Below is a small trained network, with its code and all its weights. Each question gives an input and a target symbol and asks what happens when units are switched off, that is, made to give their printed mean instead of their output.

import numpy as np


def w(rows, s, z=0):
    codes = np.array(rows[::2]) - 128.0
    scale = np.full(codes.shape[1], s)
    scale[-1] = z or s
    return codes * scale


def norm(h):
    return h / np.sqrt((h * h).mean(-1, keepdims=True) + 1e-5)


def softmax(a):
    e = np.exp(a - a.max(-1, keepdims=True))
    return e / e.sum(-1, keepdims=True)


def log_softmax(a):
    a = a - a.max(-1, keepdims=True)
    return a - np.log(np.exp(a).sum(-1, keepdims=True))


def net(x, mask):
    ids = ['βγδεζμπω'.index(c) for c in x.split()]
    T = len(ids)
    res = E[ids] + P[:T]
    u = 0
    for l in range(2):
        r = norm(res)
        for j in range(3):
            rows = slice(2 * j, 2 * j + 2)
            q, k, v = (r @ M[l][rows].T for M in (Q, K, V))
            z = softmax(np.where(np.tri(T) > 0, q @ k.T / 2**0.5, -1e9)) @ v
            o = O[l][rows]
            res = res + np.where(mask[u + j], z, o[:, -1]) @ o[:, :-1]
        u += 3
    return log_softmax(norm(res)[-1] @ U[:, :-1].T + U[:, -1])


Q, K, V, O = {}, {}, {}, {}
E = w([
[121,122,167,106,190],'β',
[58,47,171,194,89],'γ',
[111,115,151,167,120],'δ',
[113,128,118,158,141],'ε',
[2,99,128,126,119],'ζ',
[152,46,167,79,136],'μ',
[81,95,187,133,126],'π',
[84,126,178,82,104],'ω',
],0.026)
P = w([
[87,1,199,168,197],'0',
[116,61,207,154,165],'1',
[116,101,227,153,143],'2',
[105,111,217,165,115],'3',
[113,130,192,157,104],'4',
[111,153,187,157,77],'5',
[149,171,193,145,75],'6',
[160,200,175,135,68],'7',
[167,205,183,125,82],'8',
[157,215,197,111,82],'9',
[191,226,196,130,101],'10',
],0.0047)
Q[0] = w([
[126,125,23,241,136],'0.h0',
[128,237,169,249,148],'0.h0',
[103,142,3,171,34],'0.h1',
[216,187,2,35,43],'0.h1',
[88,226,162,45,185],'0.h2',
[246,156,136,14,180],'0.h2',
],0.0075)
K[0] = w([
[115,96,162,105,210],'0.h0',
[81,193,86,109,175],'0.h0',
[114,52,131,126,78],'0.h1',
[113,80,196,61,121],'0.h1',
[83,184,90,107,177],'0.h2',
[125,91,121,177,247],'0.h2',
],0.015)
V[0] = w([
[119,130,137,136,91],'0.h0',
[159,136,147,61,97],'0.h0',
[97,254,126,190,176],'0.h1',
[143,210,181,76,163],'0.h1',
[112,40,170,202,88],'0.h2',
[117,69,196,84,129],'0.h2',
],0.0089)
O[0] = w([
[121,104,114,153,89,142],'0.h0',
[83,133,176,68,206,108],'0.h0',
[154,153,50,138,74,177],'0.h1',
[85,63,109,144,121,105],'0.h1',
[203,135,86,88,177,206],'0.h2',
[229,254,150,129,116,254],'0.h2',
],0.0087,0.0093)
Q[1] = w([
[107,188,160,70,80],'1.h0',
[206,108,175,173,138],'1.h0',
[96,8,155,58,129],'1.h1',
[98,103,35,150,206],'1.h1',
[182,116,156,231,95],'1.h2',
[216,159,142,30,177],'1.h2',
],0.013)
K[1] = w([
[131,162,136,173,60],'1.h0',
[166,83,112,38,58],'1.h0',
[96,85,194,197,154],'1.h1',
[113,174,96,180,184],'1.h1',
[175,127,193,192,95],'1.h2',
[160,159,138,8,103],'1.h2',
],0.015)
V[1] = w([
[159,242,106,67,64],'1.h0',
[190,53,96,8,148],'1.h0',
[135,164,115,207,138],'1.h1',
[160,64,160,97,2],'1.h1',
[36,141,85,207,48],'1.h2',
[152,219,134,184,179],'1.h2',
],0.0091)
O[1] = w([
[92,190,129,209,177,231],'1.h0',
[184,163,107,15,165,134],'1.h0',
[163,86,56,108,132,102],'1.h1',
[143,169,175,85,254,170],'1.h1',
[162,133,199,73,89,2],'1.h2',
[41,130,142,132,67,180],'1.h2',
],0.0098,0.0082)
U = w([
[2,82,63,98,92,212],'β',
[186,78,124,88,145,200],'γ',
[165,170,19,142,41,111],'δ',
[189,194,42,192,26,102],'ε',
[190,101,187,131,31,176],'ζ',
[116,198,119,20,146,254],'μ',
[52,93,48,171,224,81],'π',
[73,188,191,173,179,32],'ω',
],0.0092,0.0041)

Each question gives the input, a string of symbols that net reads in full, and the target symbol t.
The units are the heads (2 rows each of Q, K, V and O). Each row of codes is followed by its name. A weight is (code - 128) times the scale printed after its matrix; where a second scale follows, it is the last column's (O and U).
mask holds one flag per head, layer by layer. A switched-off head (its flag False) gives its mean, the last column of its rows in O, instead of its output. The means were averaged over made-up inputs and are rounded, as every weight is.
A unit's drop is (log p(t) with every unit on - log p(t) with that unit switched off) / (log p(t) with every unit on - log p(t) with every unit switched off).
The circuit of an input: a set's keep is (log p(t) with only the set's units on - log p(t) with every unit switched off) / (log p(t) with every unit on - log p(t) with every unit switched off). Starting from all 6 units, units are removed one at a time, each time the one whose removal leaves the highest keep (on an exact tie, the one counted first), for as long as the keep stays at least 0.8.
units of the circuit, in order: the units of the circuit, biggest drop first
most important unit: the unit with the biggest drop
heads that matter: for each layer, one digit per head in row order, 1 if its drop is at least 0.15 and else 0, layers parted by /
drop of u: that unit's drop, to one decimal
input ε β γ, target ε: heads that matter => 111 / 010
input γ μ γ, target μ: most important unit => 1.h0
input ζ ω δ ε ε μ π γ, target μ: units of the circuit, in order => [1.h0; 0.h2]
input ω γ β π μ ε β, target ε: units of the circuit, in order => [0.h1; 1.h1]
input δ γ γ β π, target π: units of the circuit, in order => [0.h2; 1.h2]
input ω ω ζ γ ε γ β ε ζ, target ε: units of the circuit, in order => [0.h1; 1.h1]
input ζ ε μ π ε β β γ ζ, target ε: units of the circuit, in order => [1.h1; 0.h1; 1.h2; 0.h2]
input β γ γ, target γ: units of the circuit, in order => [1.h0; 0.h2; 1.h1]
input δ β ε μ μ π, target μ: heads that matter => 001 / 110
input μ ζ γ, target ζ: units of the circuit, in order => [0.h1; 1.h0]
input δ ζ ω ω β ζ ζ β δ ω, target ω: units of the circuit, in order => [1.h0; 1.h1]
input ω ω π ω γ ζ β, target π: units of the circuit, in order => [0.h1; 1.h2]
input γ π β β β, target π: heads that matter => 010 / 001
input β ζ β β μ δ β β γ δ, target μ: units of the circuit, in order => [1.h0]
input π ε β β ζ γ, target ζ: heads that matter => 000 / 001
input ε ε ε ω ζ ω π π β ω, target ω: drop of 0.h2 => 0.1
input π π δ γ γ π γ ε π δ π, target ε: drop of 1.h2 => 0.0
input δ μ π, target μ: drop of 1.h0 => 0.8
input β δ ζ, target ζ: drop of 0.h2 => 0.2
